Below are the code and all the weights of a small trained network. Each question names an input and a class and asks about switching units off, where a switched-off unit gives its printed mean instead of its output.

import numpy as np


def w(rows, s, z=0):
    codes = np.array(rows[::2]) - 128.0
    scale = np.full(codes.shape[1], s)
    scale[-1] = z or s
    return codes * scale


def f(y):
    return y / 2 * (1 + np.tanh(0.7978845608 * (y + 0.044715 * y**3)))


def log_softmax(a):
    a = a - a.max(-1, keepdims=True)
    return a - np.log(np.exp(a).sum(-1, keepdims=True))


def net(x, mask):
    res = np.array(x, float).reshape(1, 6) / 4 @ E
    y = f(res @ A[0][:, :-1].T + A[0][:, -1])
    res = res + np.where(mask, y, B[0][:, -1]) @ B[0][:, :-1]
    return log_softmax(res[-1] @ U[:, :-1].T + U[:, -1])


A, B = {}, {}
E = w([
[127,128,128],'x0',
[171,152,227],'x1',
[32,187,167],'x2',
[130,128,128],'x3',
[62,3,161],'x4',
[128,128,128],'x5',
],0.011)
A[0] = w([
[122,124,209,255],'n0',
[102,124,2,182],'n1',
[192,68,87,147],'n2',
[141,135,120,110],'n3',
[66,140,167,140],'n4',
[166,131,102,117],'n5',
[47,36,86,100],'n6',
[227,91,138,135],'n7',
[102,10,192,92],'n8',
],0.02,0.0075)
B[0] = w([
[177,153,71,231],'n0',
[119,227,192,239],'n1',
[139,211,173,207],'n2',
[126,148,92,133],'n3',
[83,118,186,203],'n4',
[169,86,114,160],'n5',
[123,3,57,240],'n6',
[106,55,44,217],'n7',
[119,231,197,253],'n8',
],0.026,0.015)
U = w([
[165,157,134,113],'0',
[114,142,173,252],'1',
[102,9,76,25],'2',
],0.015,0.0022)

Each question gives the input, the list of numbers given to net, and the class t.
The units are the neurons (one row each of A and B). Each row of codes is followed by its name. A weight is (code - 128) times the scale printed after its matrix; where a second scale follows, it is the last column's (A, B and U).
mask holds one flag per neuron, in row order. A switched-off neuron (its flag False) gives its mean, the last column of its row in B, instead of its output. The means were averaged over made-up inputs and are rounded, as every weight is.
A unit's drop is (log p(t) with every unit on - log p(t) with that unit switched off) / (log p(t) with every unit on - log p(t) with every unit switched off).
The circuit of an input: a set's keep is (log p(t) with only the set's units on - log p(t) with every unit switched off) / (log p(t) with every unit on - log p(t) with every unit switched off). Starting from all 9 units, units are removed one at a time, each time the one whose removal leaves the highest keep (on an exact tie, the one counted first), for as long as the keep stays at least 0.8.
units of the circuit, in order: the units of the circuit, biggest drop first
most important unit: the unit with the biggest drop
top k neurons: the k neurons with the biggest drops, biggest first
drop when u is switched off: that unit's drop, to one decimal
input [-3,-6,5,4,-6,3], class 1: most important unit -> n0
input [5,-6,3,1,-7,-3], class 1: top 2 neurons -> (n0; n1)
input [5,-7,2,0,-7,-6], class 1: top 4 neurons -> (n0; n1; n7; n6)
input [2,6,8,-1,-4,-6], class 0: top 2 neurons -> (n0; n6)
input [-5,-7,-8,2,3,-3], class 1: top 4 neurons -> (n1; n2; n0; n8)
input [-8,4,0,-8,0,-5], class 2: top 2 neurons -> (n8; n1)
input [3,7,-1,5,6,-5], class 0: top 3 neurons -> (n0; n8; n1)
input [-8,-4,-8,5,7,-7], class 1: top 3 neurons -> (n8; n2; n0)
input [-2,0,3,-2,3,2], class 2: top 2 neurons -> (n1; n2)
input [-8,5,0,0,-5,2], class 2: top 3 neurons -> (n8; n1; n2)
input [4,4,-3,5,8,8], class 0: top 2 neurons -> (n8; n0)
input [-5,-3,5,1,5,0], class 2: drop when n5 is switched off -> 0.0
input [3,-5,5,-8,-6,-5], class 1: drop when n0 is switched off -> 0.7
input [-2,-4,7,-2,8,-2], class 2: units of the circuit, in order -> (n6)
input [2,7,8,1,-4,-2], class 0: drop when n0 is switched off -> 3.8
